In the rows, zero is written as 128.
Each row of numbers stands for one object and depends on some of the facts below. Use the named rows to name the rest.

Some facts about the objects:
k107 Π:vifu α:k20 ω:mumer
k137 Π:studribras α:k366 ω:teflik
k14 Π:tridum α:k58 ω:mumer
k155 Π:tridum α:k863 ω:teflik
k179 Π:vifu α:k870 ω:ganu
k183 Π:vifu α:k710 ω:ganu
k191 Π:studribras α:k942 ω:mumer
k198 Π:vifu α:k578 ω:mumer
k20 Π:vifu α:k942 ω:teflik
k221 Π:meklum α:k942 ω:teflik
k237 Π:vifu α:k198 ω:mumer
k24 Π:studribras ω:teflik
k244 Π:tridum α:k942 ω:mumer
k25 Π:vifu α:k930 ω:ganu
k259 Π:tridum α:k591 ω:mumer
k297 Π:vifu α:k986 ω:mumer
k314 Π:meklum α:k482 ω:ganu
k316 Π:tridum α:k366 ω:teflik
k32 Π:tridum α:k44 ω:teflik
k331 Π:vifu α:k967 ω:ganu
k336 Π:studribras ω:teflik
k339 Π:meklum α:k20 ω:teflik
k35 Π:meklum α:k647 ω:mumer
k357 Π:studribras α:k967 ω:teflik
k36 Π:meklum α:k820 ω:mumer
k365 Π:tridum α:k820 ω:teflik
k366 Π:studribras ω:teflik
k373 Π:studribras α:k823 ω:mumer
k390 Π:meklum α:k336 ω:teflik
k429 Π:vifu α:k870 ω:ganu
k44 Π:tridum ω:teflik
k444 Π:meklum α:k8 ω:mumer
k454 Π:meklum α:k704 ω:ganu
k482 Π:studribras α:k44 ω:mumer
k49 Π:meklum ω:ganu
k507 Π:meklum α:k774 ω:ganu
k559 Π:tridum α:k221 ω:teflik
k578 Π:studribras ω:ganu
k58 Π:vifu α:k366 ω:mumer
k580 Π:meklum α:k660 ω:mumer
k591 Π:meklum ω:teflik
k600 Π:vifu α:k858 ω:mumer
k610 Π:studribras α:k930 ω:teflik
k614 Π:studribras α:k870 ω:teflik
k616 Π:studribras α:k482 ω:mumer
k630 Π:tridum α:k710 ω:ganu
k647 Π:studribras α:k774 ω:mumer
k648 Π:vifu α:k647 ω:mumer
k651 Π:tridum α:k191 ω:mumer
k656 Π:tridum α:k647 ω:mumer
k660 Π:vifu ω:mumer
k689 Π:vifu α:k883 ω:mumer
k691 Π:tridum α:k858 ω:teflik
k704 Π:meklum α:k942 ω:mumer
k705 Π:meklum α:k221 ω:mumer
k710 Π:tridum ω:ganu
k724 Π:meklum α:k198 ω:teflik
k734 Π:studribras α:k858 ω:ganu
k745 Π:meklum α:k710 ω:ganu
k771 Π:tridum α:k183 ω:mumer
k774 Π:studribras ω:mumer
k775 Π:tridum α:k336 ω:teflik
k783 Π:studribras α:k660 ω:mumer
k785 Π:studribras α:k44 ω:teflik
k786 Π:studribras α:k774 ω:ganu
k8 Π:meklum α:k44 ω:mumer
k820 Π:studribras α:k660 ω:teflik
k823 Π:tridum ω:mumer
k825 Π:vifu α:k24 ω:ganu
k840 Π:studribras α:k710 ω:mumer
k858 Π:meklum α:k578 ω:mumer
k863 Π:meklum α:k578 ω:teflik
k867 Π:studribras α:k942 ω:mumer
k870 Π:vifu ω:ganu
k882 Π:vifu α:k942 ω:mumer
k883 Π:tridum ω:mumer
k886 Π:tridum α:k49 ω:teflik
k894 Π:studribras α:k647 ω:teflik
k922 Π:studribras α:k183 ω:mumer
k930 Π:studribras α:k49 ω:ganu
k94 Π:studribras α:k58 ω:mumer
k942 Π:meklum ω:mumer
k965 Π:tridum α:k198 ω:mumer
k967 Π:tridum α:k44 ω:ganu
k974 Π:meklum α:k591 ω:mumer
k977 Π:tridum α:k24 ω:mumer
k983 Π:tridum α:k704 ω:teflik
k986 Π:meklum α:k942 ω:mumer
k991 Π:studribras α:k863 ω:teflik
k998 Π:meklum α:k44 ω:mumer

Named rows:
k44: [125 160 141 107  31 163 126 105 104 124 135 165 102 140 134 119 117 138
 184 113 106  92 151 119 193 118 126 162  87 179 133 187 123 124 151  72
  99 136 129 117 125 162  94]
k591: [144 162 122 148  69 150 142 117 132 181 114 140 100 184 128  94 153 143
 187 155 118  99 139 119 195  98 137 146  76 181 101 147 113 138 160  78
 112 115 127 117 138 128 118]
k610: [109 142 124  98 110 152 124 113 148 154 113 119 115 115 147 105  92 170
 195 157 127 106 119 153 165  81 117 101  84 125 104 152 159 116 185 105
 121 123 134 112 121 109 113]
k454: [149 172 146 150  67 148 161 142 145 182 121 135  91 145 115  85 150 119
 203 156 112 115 134 103 188  84 151 109  59 153 112 136 100 134 164 111
 100 133 154 125 100 120 103]
k886: [133 172 122 107  68 174 136 132 130 131 107 133 121 118 148  97 104 160
 200 144 115 103 146 139 167 107 130 142  74 133 114 179 138 129 175 103
 116 118 114 151 112 119  75]
k974: [144 160 131 152  75 164 157 132 136 176 105 128  98 160 120  67 140 140
 200 162 113 115 133 121 197 101 132 139  60 152 112 146 120 127 150  88
 120 117 132 117 117 108 114]
k600: [145 161  99 115 113 156 130 117 132 161  92 111 107 148  82 106  86 131
 179 167  92  96 169 132 206 103 166 153  84 144 121 174 112 132 135 110
 138 111 154  92  94 126  74]
k198: [148 162  87 110 107 142 116  99 131 169  99 124 114 172  85 134  96 131
 164 156  97  78 177 130 203  96 173 163  99 173 113 176 103 141 141 101
 131 111 151  90 111 147  74]
k771: [137 180 141 110  63 200 116 143 136 153 126  97 100 135 158  87 111 130
 179 152 114 120 154 123 164 133 126 179  57 169 135 170 133 132 183  97
  82 110 120 101  98 109  65]
k155: [146 166 111 125  75 163 144 119 136 151 101 126 136 125 114 108 104 151
 194 123 101  98 169 130 169  99 154 184  66 150 138 191 117 114 146 102
 114 118 132 124  93 121  66]
k616: [100 125 155 114  74 154 129 104 122 146 135 135  90 117 120  98  97 145
 189 132 107 115 125 126 193 100 115 127  74 155 143 161 141  99 142  84
 109 141 161  70 111 130 133]
k786: [106 135 146 132  77 161 116 118 133 163  96 123 123 112 131  95 109 159
 182 163 108 110 137 123 184  88 141 132  76 174 138 150 159 101 147 123
  96 102 162  98 115 108 135]
k58: [125 161 108 117  96 129 101 150 104 153  77 102  78 139 129 107 106 158
 173 187  90  82 163 102 214 127 138 142 111 186 157 139  72 141 183  68
 135 110 150 121 162 156  90]
k507: [142 164 136 156  57 169 146 135 133 183  83 138 117 148 115  64 142 134
 194 169 103 107 137 119 210  96 131 130  68 169 113 138 144 113 139 105
 100 100 135 126 116 109 117]
k191: [115 146 151 122  77 123 116 110 144 168 145 133 100 132 139 146 132 143
 178 141 120 101 139 102 159  71 169 116  84 189 128 148 104 136 184 121
  87 133 179  97 118 141 124]
k998: [137 155 143 140  56 163 159 122 125 166 120 149  86 153 107  67 130 123
 199 142 104 113 126 123 216 108 109 125  65 151 119 148 125 112 136  70
 114 137 134 101 112 128 113]
k647: [106 139 143 133  53 155  89 104 124 173  82 144 141 125 134 117 126 158
 164 164 105  87 146 117 193  78 148 135  97 219 131 145 175 101 146 130
  72  83 161 107 135 127 145]
k221: [150 176 139 147  57 133 146 127 144 186 133 150  93 166 124 116 165 118
 190 148 117  99 139  98 183  78 160 111  74 183 102 135  88 148 176 106
  90 134 154 127 117 143 103]
k858: [162 162  94 147  87 135 151  98 150 204 101 140 131 185  92 111 140 133
 182 127 108  84 155 132 191  76 146 165  75 177 105 157 104 119 142  76
 117 120 132 100 116 133  86]
k336: [107 133 134 123  88 141 113 100 133 162 127 124 106 148 144 124 120 167
 176 148 122 101 138 122 169  88 149 149  84 186 128 159 127 126 168  95
 108 117 155  90 137 127 136]
k967: [123 159 142 106  28 163 126 105 103 123 138 168  99 139 132 119 115 136
 185 110 105  92 150 119 195 121 121 159  88 178 134 187 123 122 149  69
 100 140 129 116 125 164  93]

Which object is each row?
No name comes twice in this set of rows, the named rows included.
[123 134 110 122 103 128 119  85 148 181 116 124 132 149 115 141 110 158
 170 125 115  89 153 131 168  71 155 164  83 184 130 167 120 109 155  94
 109 121 158  76 120 131 110] => k578
[131 144 112 109  97 155 115 109 112 146 119 137 103 181 148  99  99 143
 143 160 112 128 169 111 216 125 172 121  81 189 113 159  94 157 148 119
 142 106 145 112 141 151  90] => k660
[135 175 140 113  61 192 123 141 132 148 121 107 104 131 153  88 112 138
 184 149 112 118 154 122 167 129 132 175  59 164 135 174 129 131 176  98
  91 111 123 111 100 113  70] => k630
[159 161 105 151  91 150 165 116 151 196  95 127 124 161  90  83 129 132
 195 139 104 101 147 132 194  83 140 154  60 148 113 155 113 110 136  86
 122 121 135 102  98 112  87] => k724
[112 142 149 115  97 171 112 123 147 174 129  91  96 130 148  93 104 145
 176 160 119 124 131 126 167 105 127 148  62 169 138 149 140 115 176 100
  92 115 153  64 107 101 114] => k840
[129 165 128 129  64 159 134 152 116 137  90 114 109 104 145  88 112 166
 200 147 100 103 156 114 176 120 131 165  73 157 161 167 101 118 172  83
 116 118 130 145 125 124  80] => k316
[136 176 135 109  78 138 112 129 126 151 131 133  77 153 116 139 121 116
 173 176 105  94 161  97 194  97 187 109 100 178 111 154  87 170 176 132
 107 124 172 113 112 158  92] => k20
[145 169 109 126  78 150 140 115 141 180 110 146 111 177 137  98 141 144
 190 155 126  90 128 138 190  89 118 115  86 159  78 142 130 137 179  79
 116 120 111 134 142 131 100] => k49
[161 163  97 147  85 136 150  98 148 202 102 140 129 186  96 111 142 133
 182 130 109  85 154 129 192  78 146 164  75 178 104 156 105 120 144  76
 115 120 131 102 119 134  91] => k863
[137 180 133 107  55 183 105 126 131 155 131 116 106 157 165 113 126 135
 169 142 119 103 159 119 163 126 134 185  73 196 125 172 123 141 187  89
  79 110 120 107 120 132  70] => k710
[ 99 126 150 108  63 142 115  86 117 150 147 153  91 140 125 124 108 143
 175 121 111  99 129 122 195  98 118 132  90 184 136 162 134 107 149  70
 101 144 159  68 130 155 136] => k482
[130 171 141 135  31 187 120 137 116 141  73 144 143 105 131  87 119 150
 188 158  97  97 162 120 190 107 147 158  78 180 138 171 165 108 139 132
  82  86 133 151 106 117  97] => k656
[109 118 136 126 103 154 133 108 134 160 124 122 118 133 159  83  97 167
 167 137 121 148 142 119 180  99 150 121  52 167 139 152 119 111 150 117
 127 118 158  96 122 114 118] => k783
[142 166 139 161  45 175 138 135 129 186  68 146 128 142 111  61 145 133
 190 175  98 102 140 120 217  93 132 127  73 179 114 134 162 106 130 117
  88  89 137 132 114 108 121] => k35

Now the same objects, written a new way:
Some rows with their names:
k820: [117 175  60 109 128 148 109  77 110 150 110 139  85 192 202 153 176 168
 135 119  76 125 136  84 170 104 152 142 178 176 118 122 130 167 157 113
 153]
k35: [122 168  95 120 118 145 128  77 172 158 158 187 120 157 187 169 130 149
 159  88  97 102  97 107 130 147 103 151 132 179 135 155 181 139 139  91
 144]
k967: [103 167 100  90 141 145 114  96 142 118 137 133 161 164 169 136 162 134
 151 138 103  96 160  85 158 154 149 164 146 164  89 139 110 161 141 131
 135]
k357: [106 177 100  88 140 162 112  94 135 138 111 151 155 163 156 138 161 174
 151 125  71  78 142  81 161 127 131 153 167 193 122 137  76 187 147 143
 143]
k454: [142 138  74  90 151 178 106  56 138 176 108  97 138 171 208 188 123 149
 143 104 119 106 109  87 144 175 134 158 132 184 135 126 128 124 154 112
 129]
k591: [138 155  86 122 150 158 117  89 138 140 125 127 125 162 193 185 144 134
 149  97 106 113 111  80 129 132 128 161 143 169 102 128 123 148 139  91
 151]
k155: [122 150  86  87 138 152 128  87 163 129 163 111 126 138 214 142 207 127
 179 145 108 120 143  86 157 138 129 138 123 126 104 123 117 144 190 106
 158]
k710: [108 151 104 107 153 147 128  92 136 122 148 130 137 165 204 145 162 127
 124 135  83 132 138  77 159 151 158 157 129 143  98 121 136 139 142 113
 151]
k775: [112 159  87 103 152 139 123  94 129 130 151 130 129 164 194 153 163 124
 138 140  97 117 139  87 153 157 153 153 147 144  88 129 131 140 146 109
 153]
k840: [112 156 105 111 157 165 131  89 128 144 124 147 122 165 206 153 161 165
 112 118  47 128 112  73 163 120 142 143 142 164 135 110 112 158 148 122
 165]
k25: [143 106  75 106 151 147 129 109 147 153  95 149 104 202 151 141 145 120
 169 142 104 115 125  55 113 156 156 121 134 154 130 110 143 176 133 134
 218]
k858: [142 142  77 106 133 170 130  92 159 143 139 113 121 142 199 176 178 134
 189 106 110 123 106  83 135 114 117 153 119 160 119 119 107 153 161  81
 142]
k373: [120 164  82 105 157 153 127  93 118 156 128 143 112 163 189 162 162 159
 130 125  66 106 114  84 156 129 137 139 166 165 122 121 107 159 154 113
 167]
k221: [141 142  78 100 153 172 109  66 138 167 113 103 135 168 204 189 128 142
 144 102 116 108 110  87 138 162 132 157 135 181 126 125 123 131 149 106
 136]
k183: [113 150  83 133 167 174 140  87 161 131 137 129 140 184 187 142 155 147
 108 103  74 154 127  74 129 130 157 149 109 146 136 102 128 162 131 139
 178]
k444: [123 166 105 105 133 167 105  87 154 125 105 135 166 164 160 158 142 147
 169  91 110  87 137  75 134 129 123 176 143 193 106 142  96 174 134 120
 129]
k734: [125 148  66  83 135 168 144 100 147 160 150 122 106 132 199 153 208 158
 183 141  71 122 107  89 165 105 121 126 132 153 143 109  83 169 183  98
 155]
k8: [126 163 100 110 139 165 108  88 150 130 113 133 155 164 169 166 143 143
 163  93 109  93 129  75 132 130 124 172 143 187 104 138 103 167 135 112
 134]
k991: [129 156  81  91 146 164 131  88 151 153 141 125 108 136 210 154 206 160
 171 132  76 110 118  83 160 110 113 125 145 148 134 117  89 162 198 109
 174]
k237: [137 160  66 118 163 171 126  71 188 138 144 111 122 156 199 143 203 142
 167 110 115 117 144  88 121 126 114 123 128 127 130 117 112 161 204 137
 207]
k825: [126 163  55 125 167 158 135  92 150 147 143 127 123 180 164 154 159 139
 134 112 101 120 129  92 122 143 150 142 142 150 119 119 122 163 140 129
 179]

Name these rows:
No name comes twice in this set of rows, the named rows included.
[107 156  54 126 147 156 124  76 130 127 138 118 112 168 147 148 164 130
 138  87  85 106 105  97 111 169 156 165 150 118 134  98 124 174 157 133
 176] => k58
[ 87 146  88 100 121 137 107  70 105 102 146 117 114 147 169 143 170 114
 144 104  77  93 105  92 139 192 162 186 158  99 111  99 136 158 171 114
 148] => k14
[106 171  58 105 109 135  99  67 121 124 123 122  92 206 212 134 181 139
 148 131 112 142 166  85 173 120 174 161 160 159  87 128 170 153 151 109
 134] => k365
[127 143 112 125 148 170 121  82 149 127 119 133 137 167 208 172 142 140
 130  88  84 135 110  66 136 123 133 167 117 167 119 114 131 148 133  99
 149] => k745
[ 97 142 131 111 154 160 131  86 147 108 142 134 152 168 223 134 158 135
 101 127  60 157 132  62 164 139 163 161 100 140 114 107 144 139 133 120
 151] => k771
[105 147 112 105 150 152 128  89 138 118 144 131 143 167 209 141 161 130
 120 132  76 139 136  74 160 149 159 158 121 144 104 116 139 140 141 116
 152] => k630
[110 174  73 109 149 169 120  90 165 130 122 133 168 182 133 125 158 155
 156 108 107  95 157  87 126 139 143 158 139 176 122 132  94 192 133 160
 157] => k331
[112 171  83 104 140 144 131  87 135 164 144 172 110 158 187 156 156 166
 137 119  61 101 110  98 156 140 124 134 160 171 136 137 134 155 155 113
 165] => k786
[131 160  72 121 123 158 104  73 137 136 109 126 104 186 200 173 153 143
 156  89 111 124 127  80 140 115 139 166 151 176 104 127 145 155 143  92
 139] => k580

